-54  -11  4  16  12  -71  -46  -34  17  67  33  -14  8  -18  -4  1  29  22  -48  -24  15  1  51  -25  -25  -34  -43  27  22  -57  31  13  -23  -16  -41  -65  -28  -54  10  -29  -7  5  2  42
kamo
-6  -37  -11  33  14  0  -23  -28  18  17  -5  -13  16  2  -46  -21  -17  11  -29  -58  0  13  44  -24  -27  18  8  15  10  -25  -12  12  -15  -18  2  -57  -12  -29  -3  -50  -27  32  14  38
gedi
33  0  -20  40  -19  -4  -44  56  18  14  -7  11  55  43  19  2  11  29  17  10  8  46  10  -17  48  -11  1  29  11  -30  12  -27  40  -9  45  30  -55  -28  -13  -28  9  26  -40  -10
nem
12  -8  0  19  26  -29  -27  -41  17  -9  -8  -29  -29  -37  -26  0  5  9  12  2  -20  -22  26  -37  14  -24  -11  15  -16  -19  -10  -29  -22  -5  -8  -2  1  -20  -4  -3  13  34  68  42
gezu
-8  -7  -44  72  4  -10  -15  -25  -10  2  -7  21  34  -15  -25  -7  -11  17  -50  -62  -9  -14  90  3  10  0  -16  6  34  -43  19  -17  -25  9  3  -11  30  -54  23  -33  -19  3  39  49
kamo
-54  1  -10  18  4  -19  -30  -18  12  72  16  -24  -31  -20  26  -38  6  6  -14  6  -30  -25  64  -53  18  -59  2  17  22  -24  9  -1  -16  -10  -14  -13  3  -20  2  -2  -13  11  27  22
gezu
20  20  -19  26  -3  -30  -3  -30  26  32  -16  29  113  -19  11  21  -7  13  0  12  11  47  17  -8  44  -7  47  75  17  -10  58  8  25  -15  95  0  -30  -2  47  -19  18  62  -27  -10
pomoz
-21  -11  -23  26  -1  3  -17  -30  -2  18  -21  -18  28  -57  -20  -2  18  13  -29  -7  8  16  38  -15  -4  -77  -47  22  27  -43  -18  1  -11  21  -16  41  -45  -43  -37  -8  -16  -22  48  33
ropev
56  13  -19  -17  -16  -20  -26  -16  47  23  -9  -21  30  19  9  33  10  13  15  -5  -35  30  -47  -29  27  51  -1  33  -8  -4  -12  -36  37  -15  67  8  -55  14  5  -1  19  11  23  1
gezu
0  15  -12  22  -18  -21  3  0  22  66  -9  32  37  24  27  42  -6  -10  -13  -28  20  89  -33  15  37  -9  7  73  53  3  10  15  1  -37  35  -7  -12  -31  34  -19  44  -6  -50  -10
Luril
26  -14  -48  24  -17  -52  -17  25  11  1  -20  -5  87  9  32  13  1  -3  -16  8  0  42  -11  0  30  -10  4  67  -6  -34  40  -20  16  -45  48  -23  -31  -27  -17  30  -1  -6  -11  1
Kero
22  20  -13  26  -15  -39  5  -5  10  -5  -34  25  41  -18  13  8  10  -2  -35  -14  -10  15  14  33  31  -59  31  61  32  -2  50  -14  21  -26  51  -18  69  -19  10  8  38  27  -68  9
Tis
-28  -16  -3  64  11  -38  -35  -45  13  61  22  21  -1  -11  -13  -4  -29  5  -31  -38  24  -2  61  0  -25  -5  -3  8  -9  -15  -26  0  -49  -31  37  3  -20  -22  14  -30  -4  10  19  77
vud
19  43  -17  23  -5  -42  -31  -5  -14  -20  -47  -5  76  2  -15  25  -23  -5  -43  -16  -15  41  28  19  42  30  35  12  -5  -47  7  -17  8  -11  81  6  38  -5  46  -36  27  7  2  40
nem
3  32  -8  26  -26  -11  8  30  3  39  -36  -7  70  2  23  41  23  20  -10  17  24  27  23  20  26  -38  -36  72  45  -18  29  25  30  -22  46  22  -48  -57  23  5  55  -23  -23  -8
gezu
3  9  0  25  -11  -2  -37  -48  -10  43  -14  8  14  -27  13  -18  18  5  -10  -14  8  -20  59  -54  10  -24  41  5  -1  -10  -15  -8  8  0  -10  -45  7  27  21  -58  -1  39  39  44
nem
12  9  -14  10  -34  -13  -15  12  -9  -1  -32  -3  92  -25  23  23  -2  36  16  44  14  18  -9  14  -10  -26  -7  45  8  -13  5  20  15  1  23  47  -27  -52  -36  28  24  -5  15  -5
Kero
11  -16  -6  21  1  -47  -36  35  7  0  7  10  34  9  8  30  -14  10  -6  12  -8  67  -16  49  7  9  2  57  11  -48  0  16  20  -28  74  50  -32  -16  -7  24  19  2  -10  19
Fomo
24  17  -17  14  -13  -63  -22  15  26  0  5  -16  57  17  7  13  10  16  -24  24  -15  31  11  25  -1  -7  -14  35  8  -30  -2  -2  20  -17  47  17  -39  -45  -11  50  -14  -13  -47  1
Tis
-17  -47  -21  33  4  -2  -7  -40  17  19  -16  -6  -7  -32  1  -19  11  8  -15  -33  -29  -3  29  -25  6  -7  8  60  12  -6  19  -23  0  2  19  1  20  18  -19  3  5  42  39  34
Kero
24  -2  -32  20  -37  5  -4  28  4  11  -31  -22  76  12  -8  47  37  20  7  19  3  71  0  -9  29  7  -25  60  11  -13  47  -36  8  -45  27  -12  -52  -6  24  -36  42  -6  -19  -24
Tis
22  -14  9  22  -5  -42  -30  -22  16  10  18  -14  -27  -29  -10  -19  23  17  12  -11  -26  -28  37  -30  2  -30  -9  -17  -40  5  -14  -27  6  11  -1  29  1  6  -35  5  15  56  59  39
begot
2  -18  -4  0  -17  -25  -3  -62  -3  35  2  49  2  -42  3  -15  39  21  26  -30  -4  -15  23  -52  -21  -52  -5  58  32  6  1  -16  -13  19  -32  -20  -36  -46  -8  -16  -7  4  31  1
ropev
21  3  -3  43  -21  -60  -16  -1  21  14  -21  -31  70  10  3  5  20  -3  -45  -9  -2  80  3  -19  33  -40  -1  64  -27  -35  22  -1  24  -32  45  -12  -45  -41  9  -12  33  21  -37  -2
Luril
18  -20  13  11  9  -39  -28  -42  -3  7  -10  38  7  -66  -6  -18  -6  -3  -9  -50  9  -4  42  4  26  -61  22  22  -19  7  16  -14  -8  6  0  -9  60  -18  -18  -22  14  76  28  30
gedi
24  22  -16  -29  -17  -39  0  -7  9  28  -22  3  57  -23  23  34  -14  -30  -24  -20  58  5  31  39  54  -18  18  47  19  -9  40  16  0  -13  33  11  37  -18  -22  0  27  37  -14  6
Kero
37  11  -43  -5  -33  -10  -13  30  14  14  -15  12  66  -18  35  30  8  30  16  33  37  12  15  33  20  -6  26  48  47  28  17  -9  47  -15  15  -11  -28  -7  -14  -15  29  36  -7  -20
Tis
25  18  5  7  7  -41  -38  1  11  12  -10  -52  42  2  10  8  12  8  -24  19  -10  39  -2  -3  26  38  -6  32  -41  -22  18  15  -2  -36  59  13  -35  -15  25  2  34  11  2  5
vud
13  14  -18  14  -28  -23  -43  48  8  14  -17  -30  96  -1  37  40  37  -2  19  19  -16  52  -38  -13  32  3  10  43  26  -37  24  4  65  -10  36  5  -47  2  2  -29  29  18  -16  -31
kamo
2  -8  12  26  0  -9  -4  -29  -1  10  9  5  5  -20  -20  4  4  1  -26  -42  -26  -3  3  -29  19  6  -21  17  10  -12  38  -20  -18  -33  -20  -38  -15  -32  12  -34  17  -14  31  17
Luril
6  -32  -22  72  15  -15  -1  -11  0  -11  -10  -21  38  -17  -20  -46  4  13  -42  -30  -11  -30  114  -5  16  -25  -7  31  36  -11  52  -27  0  -30  5  -38  4  -34  17  -31  -5  10  2  71
pomoz
-6  -20  11  32  27  -2  -22  -19  -4  -30  -7  -20  24  -48  -42  -29  13  24  -3  7  6  -8  50  -19  10  -7  -11  40  21  4  37  16  -1  0  11  6  -54  -18  -3  -41  24  22  43  36
nem
-25  10  8  -22  -5  -43  -40  -26  -10  58  -3  28  16  -38  -2  -16  12  -13  -39  -40  53  17  38  -4  -12  -88  -10  15  -8  -38  10  12  -30  3  -25  -41  22  -28  -30  -41  13  43  12  35
gedi
11  -17  11  12  -2  4  -27  -27  -13  -4  1  -23  14  -64  -5  -35  33  26  12  5  -53  -37  37  -37  -6  -10  5  -24  -5  20  23  -29  6  -22  -27  -13  30  17  9  -38  34  0  54  59
Luril
5  17  -16  24  -14  -66  -20  41  22  31  3  -1  61  -17  39  34  11  -17  -5  22  38  -14  32  26  18  -45  33  43  -9  -48  26  21  30  -26  66  23  -13  -29  -14  39  32  36  3  -5
gezu
5  11  15  30  -9  -57  -4  -50  28  48  26  -27  64  -44  -4  -24  8  0  -25  -22  53  -8  76  -23  10  -91  6  38  -5  -28  43  4  -13  -17  -8  -36  3  -48  -1  -11  -14  45  -8  29
pomoz
-20  -46  -13  -5  28  -25  2  -45  10  36  24  31  20  -72  -40  -7  -6  26  8  -6  -7  -3  64  -21  -21  -75  7  10  3  -20  9  7  -23  1  -5  1  -15  -11  -19  -25  -25  30  36  44
pomoz
-21  -32  0  23  -5  -20  -48  -45  -7  55  5  -40  0  -32  -6  -7  69  8  -11  -32  -17  27  53  -72  9  4  -6  48  -3  -25  4  -15  4  -17  -29  -17  -30  18  21  -61  22  34  61  59
ropev
19  -21  -20  27  -3  5  -14  -15  6  35  -10  -31  61  -26  -2  -15  33  11  -14  -42  -27  -4  113  -34  -5  -10  2  65  19  -27  34  -3  7  -19  4  -21  -76  6  18  -78  -3  20  28  23
kamo
-4  -3  -13  30  15  22  18  -18  -26  24  0  14  59  -14  -4  -8  -4  11  -8  -32  -7  -2  57  -30  -6  -47  26  30  -30  -4  22  21  -19  -10  -26  -10  27  -17  16  -30  -18  22  27  28
kamo
-2  1  -20  17  1  1  -2  -29  -8  55  34  12  20  -10  -30  -26  1  26  -43  -69  -9  29  77  -20  -20  -37  21  37  18  -26  6  28  -30  -32  -17  -14  -19  -37  5  -65  -19  3  18  67
ropev
17  46  -26  36  -45  -11  -17  41  7  11  -36  -25  51  -2  12  21  34  -2  10  35  19  40  0  0  44  -64  -31  39  25  -34  17  -15  34  10  43  50  -64  0  -20  -19  70  16  23  -26
begot
5  -24  17  32  11  -28  -22  -63  14  13  -15  -23  24  -34  6  -30  4  27  -6  -11  1  0  34  -40  -1  -22  0  65  -2  -13  34  -33  -7  -19  -14  -34  26  -33  17  -6  1  22  23  44
Fomo
-13  31  19  59  3  5  -29  -23  -4  30  31  17  -1  16  11  -32  3  8  -41  -64  22  12  30  -26  -15  50  -4  53  25  -3  -14  6  2  2  -51  -38  -23  -46  15  -36  -10  10  22  33
Tis
6  29  -23  43  -23  -48  -27  -3  11  23  -14  -21  67  33  15  44  13  7  -1  -13  -46  25  -26  -9  46  25  -6  100  60  -54  18  -11  26  -32  64  25  -14  -56  27  22  25  -15  8  5
ropev
-17  -30  6  6  20  -56  -35  -33  -2  19  -12  -22  52  -44  -33  -17  2  17  -56  -60  4  54  57  -22  11  -23  -20  56  -51  -36  21  4  -22  -13  42  -47  -4  -20  7  -27  -16  45  32  45
nem
26  28  5  -24  0  -17  -25  5  8  24  -7  2  95  -7  21  -7  8  -2  42  4  37  49  19  1  42  2  -3  91  22  5  11  29  28  16  61  19  -52  -1  14  -16  12  48  -17  -17
pomoz
-13  -30  -11  20  -5  -51  -27  -63  12  10  -8  -3  17  -25  -35  -17  31  8  -12  -27  -26  17  29  -64  4  -8  -10  50  -4  -14  23  -38  -19  -2  7  -35  9  -26  0  -17  -2  30  15  26
Tis
67  0  -5  -6  -17  -32  -19  15  10  27  -13  9  52  11  8  49  9  19  32  10  -7  29  11  1  21  16  -10  30  -1  -36  -13  -6  26  -16  45  36  -33  -42  5  11  4  6  4  -4
Fomo
70  27  -5  13  -33  8  -27  -9  19  34  11  13  28  10  19  8  10  37  17  11  -3  52  -1  -5  9  15  21  32  -2  -8  4  -28  26  -17  36  28  -66  20  20  -47  33  29  21  10
Fomo
54  -7  -28  -4  -33  -32  -45  13  10  18  0  20  60  12  2  23  -10  12  9  -38  23  51  24  -6  54  -8  -2  26  -3  -47  -12  -34  23  -2  25  -16  -22  -16  -17  -47  -18  44  -9  -7
pomoz
68  41  -13  43  -32  23  1  10  3  1  -6  38  60  5  6  11  0  8  13  -23  -12  23  -2  21  38  -48  33  27  36  -16  21  -21  29  -10  29  57  10  -21  -3  -25  34  20  -15  2
gedi
18  -8  16  21  11  -3  -23  -57  -1  8  -4  37  4  -44  -12  -29  -14  18  -7  -45  1  13  68  -3  -2  -6  15  -2  -26  10  -2  -31  -28  14  -12  7  21  -5  24  -47  0  37  27  32
gedi
8  28  -33  -22  -16  -43  -45  25  17  -8  -2  -46  36  -4  2  7  -6  24  -6  26  17  72  1  28  34  12  -12  25  17  -22  10  0  5  4  37  23  -40  6  -9  -13  32  36  14  -4
begot
10  -20  -5  25  2  -12  -28  -38  4  -12  -8  -42  3  -24  -8  -43  -3  30  3  15  -38  -19  55  -64  7  -34  32  11  -6  14  2  -34  11  -25  -27  -40  -30  4  2  -58  -2  25  22  53
gezu
33  -13  -25  39  -21  1  -15  29  10  26  -16  1  27  2  5  7  38  3  -6  2  -38  45  -2  -9  53  -15  -3  33  18  -35  31  -25  41  -44  51  18  -6  15  20  -32  52  -13  -11  -3
mumom
40  -9  -14  56  -14  -3  1  -44  28  55  5  -34  15  -31  -4  -10  -4  22  -36  -46  15  -20  89  -31  19  -61  26  6  2  -15  6  -11  -9  -41  -16  -33  10  -39  5  -53  -12  41  5  39
vud
-8  -35  -23  46  3  -74  -53  -43  22  13  15  -13  30  -27  -23  -27  4  23  -37  -1  26  19  53  -10  -21  -13  8  15  -26  -11  -10  6  -6  -28  31  -58  -26  -4  4  -22  8  49  28  74
Luril
36  16  -21  20  -19  -36  -35  -8  26  20  -12  -23  53  30  3  22  15  43  -41  23  -12  33  23  -7  28  24  24  24  7  -30  44  -16  11  -41  49  9  -38  -25  24  -22  37  15  -16  26
nem
1  2  -28  -25  -16  -22  -37  -31  -8  71  -3  62  14  -36  5  -34  4  18  -10  -40  -6  10  55  -32  -3  -26  -2  6  -14  -18  -4  -30  -36  14  24  -27  13  -11  -1  -45  -11  54  49  15
mumom
37  -18  0  44  36  -30  -9  -46  6  7  6  11  11  -23  -16  4  -10  9  -21  -24  -14  -34  82  -20  11  7  4  1  -2  -10  0  -12  -18  -48  -30  -42  -15  -39  32  -24  -15  -2  21  68
Luril
8  -54  -38  11  21  -25  3  -16  22  41  22  8  2  -13  -6  -28  -9  27  -5  -46  5  10  65  -6  -3  -70  12  48  7  4  15  -25  -23  -30  -33  -52  14  -29  -17  -6  -35  54  15  36
gedi
62  11  -48  13  -37  -1  -21  20  -2  14  -42  -11  93  12  15  11  7  16  0  15  -9  41  30  -9  42  -8  6  30  5  -20  -9  -35  34  -17  45  40  -39  -11  -4  -30  15  20  6  9
mumom
10  3  20  41  8  -37  -19  -74  31  49  13  -10  -31  -28  -23  18  -8  4  -21  -41  -62  3  -22  -33  15  18  9  20  -7  -26  -17  15  -21  -35  54  -12  20  -18  35  -8  15  -3  40  16
vud
24  -25  -8  39  -2  -7  15  -48  38  56  34  -18  -2  31  -7  2  6  24  -1  -48  22  -9  57  -18  -37  11  -23  67  4  -8  -1  -17  -48  -44  -25  -41  -46  -28  9  13  -31  10  14  48
Kero
15  46  -6  11  -36  2  -26  9  16  18  -20  -32  68  4  18  22  19  25  -16  20  -15  12  -5  -5  25  -15  2  34  62  -21  32  -14  40  -20  13  -1  -10  -27  -6  -18  19  18  -49  1
Tis
48  12  -21  -20  -35  -12  -29  2  -27  2  -37  5  91  -10  22  30  10  19  -29  6  7  36  26  7  35  -69  2  50  -24  -37  33  11  5  -13  -3  42  -22  -25  -35  -34  32  2  -1  -1
kamo
0  33  36  76  32  -3  1  -45  18  14  2  22  -34  -17  4  -19  1  2  7  -13  -35  -69  0  0  -27  2  8  -4  38  19  -19  -7  13  10  -11  7  45  -38  30  25  26  4  40  46
gedi
17  -3  -48  38  -21  -47  -6  20  37  18  2  -15  82  43  13  17  44  -2  -3  10  2  46  -15  -34  10  23  15  48  24  -50  34  -36  43  -34  29  -26  -48  -24  26  -1  26  -19  -32  -2
Luril
-22  14  8  14  -7  -12  -24  -83  -6  53  0  16  7  -47  -7  -34  0  -2  -57  -56  -12  4  65  -41  11  -45  41  48  1  -7  3  12  -11  5  -6  -7  57  4  -7  -48  2  47  21  52
Tis
47  7  -48  29  -24  -30  -42  37  10  12  2  -14  79  13  26  37  14  8  -10  -18  8  43  -2  20  29  9  4  19  0  -51  19  -12  7  -30  21  17  18  -33  -4  3  12  6  15  10
kamo
29  17  -5  39  -32  -46  -49  64  -11  -2  7  5  52  14  40  -4  -8  6  10  -24  2  31  10  14  27  -8  -1  10  -6  -16  -20  -18  42  -12  17  14  -9  -28  -24  -4  8  11  -2  12
begot
-23  -41  1  71  5  -15  -22  -19  5  60  16  1  4  -33  3  -3  30  -7  6  -22  10  6  64  -36  -19  -32  5  10  1  -16  -20  8  -26  -32  -26  -6  2  -19  15  -12  4  17  32  55
Luril
-26  -21  6  57  3  -22  9  -14  -6  16  3  2  12  -66  3  -26  -1  -5  -59  -52  1  17  55  19  -7  -76  -7  22  18  -2  11  -4  -5  -16  -26  -7  21  -34  -6  -15  14  -13  16  52
Luril
43  35  27  -18  -22  12  -10  8  -15  -2  -45  32  37  -3  7  15  26  -1  40  -7  -32  11  -40  -10  8  13  -20  42  15  1  4  -15  26  13  37  11  -20  -5  9  -37  62  -18  15  -24
pomoz
32  7  6  -28  -15  -56  -28  8  -12  25  2  -36  61  -22  3  19  -10  14  -36  -10  -27  69  36  17  52  -17  5  43  -29  -40  27  11  23  -35  51  11  -10  -7  10  -19  4  29  5  18
Fomo
18  22  8  11  25  -52  -21  -32  35  41  37  5  -13  -9  5  8  5  -19  -9  -45  14  29  -12  0  0  23  14  31  29  -26  2  -9  -25  -28  -16  -42  23  -27  30  -8  12  11  19  41
pomoz
2  -48  7  41  13  -21  17  -49  3  19  18  2  -10  -36  -36  -2  -16  10  -55  -52  -29  10  65  -5  1  -29  30  53  24  -16  45  10  -11  -48  8  -22  -20  -15  8  -39  -6  29  15  58
Fomo
82  22  -23  -25  -8  13  -25  -2  29  37  -33  -29  92  19  27  14  18  13  1  -3  -3  72  -26  -38  45  58  5  57  -33  -2  27  -45  23  -51  39  -15  -54  19  31  -50  30  21  11  -4
mumom
23  7  -52  14  -26  -2  -13  4  18  19  -46  1  86  -12  -3  -8  2  43  10  39  14  17  26  -15  23  -68  12  47  33  -14  43  -34  14  -20  48  -18  -21  -23  -4  -48  30  62  -16  -1
mumom
13  3  -20  19  -17  -38  -10  22  6  32  -14  21  82  -2  27  26  -8  -4  0  -18  -3  56  24  15  46  -33  13  59  54  -25  4  -7  49  -10  52  -3  -29  -16  15  -20  -7  18  -51  0
pomoz
-3  -10  -16  28  -24  -55  -58  -31  -6  -6  2  -15  8  2  -19  -14  38  17  -25  -37  -3  8  58  -34  -4  22  -16  23  4  -57  7  -35  -7  7  1  -24  -18  5  -1  -30  13  45  37  56
begot
5  -8  -20  54  -11  -31  -29  -2  7  25  20  -27  12  16  -23  -5  22  3  -18  -46  -25  10  -8  -26  0  -37  -15  3  -7  -72  -16  -11  -2  -26  -7  -36  67  -43  -13  26  -15  8  40  38
gedi
38  -9  -14  21  -23  -28  -19  -9  12  31  -20  2  63  0  29  25  11  -6  -5  8  3  14  14  7  41  20  10  55  13  -8  35  -14  36  -28  73  56  -6  -1  4  13  39  0  10  25
Fomo
9  29  8  19  -16  -47  -32  -26  22  8  -32  -41  31  7  -19  30  30  -7  -11  5  -76  63  -41  -41  39  -5  6  46  16  -55  2  -30  24  -2  82  26  -35  9  25  -15  34  17  -6  4
nem
17  30  -13  13  -23  -52  -29  3  19  18  -25  -7  84  8  -1  20  11  20  -24  -15  -14  25  18  -17  50  4  25  73  30  -56  72  -2  10  -18  88  -20  -12  -56  21  -17  24  63  -22  -24
nem
44  -20  -37  30  -26  3  -12  18  -7  -15  -21  0  85  -3  3  32  2  40  -8  -15  12  45  21  26  58  -24  23  59  9  -9  49  -22  32  -44  31  18  11  -9  4  -36  28  30  -25  23
ropev
38  -21  -48  -5  3  4  -42  -10  37  27  -39  28  69  2  56  5  -13  12  9  2  50  35  11  5  49  -21  24  60  25  28  41  -33  9  -15  19  6  -10  11  -15  -41  15  42  -49  6
kamo
-2  -48  -33  84  3  -50  6  -48  -4  -6  3  -6  18  -29  -43  -14  -5  17  -73  -29  -12  -16  100  2  4  -51  3  21  19  9  16  -10  -5  -34  7  -27  -31  -30  -2  -21  3  43  27  100
Luril
50  -11  23  75  5  -19  -29  -22  15  9  8  -9  37  -26  -7  0  13  13  -4  -36  45  -1  33  5  -6  0  -9  38  4  4  -23  29  26  -25  -14  -25  -40  -50  1  -15  12  30  35  39
gedi
24  1  -38  7  -36  -13  -38  50  -12  19  2  -50  108  -1  -13  12  20  1  -5  39  9  60  2  -9  50  -1  -21  11  4  -26  6  29  44  -33  58  41  -86  -3  -25  -28  15  6  18  7
mumom
90  -15  -51  23  -15  21  -16  -18  12  -6  -39  43  69  45  10  -11  3  37  20  -32  5  12  38  -17  30  4  -5  65  -24  20  9  -52  13  3  34  18  -24  -4  -5  -43  14  18  2  16
kamo
6  -45  -6  48  -15  4  -24  -6  -16  -9  -1  -22  -16  -34  3  -13  17  -4  -9  -13  21  10  18  -14  7  -33  -24  8  34  -10  -10  -32  11  0  -62  22  -11  -23  -44  -16  5  -11  57  53
Fomo
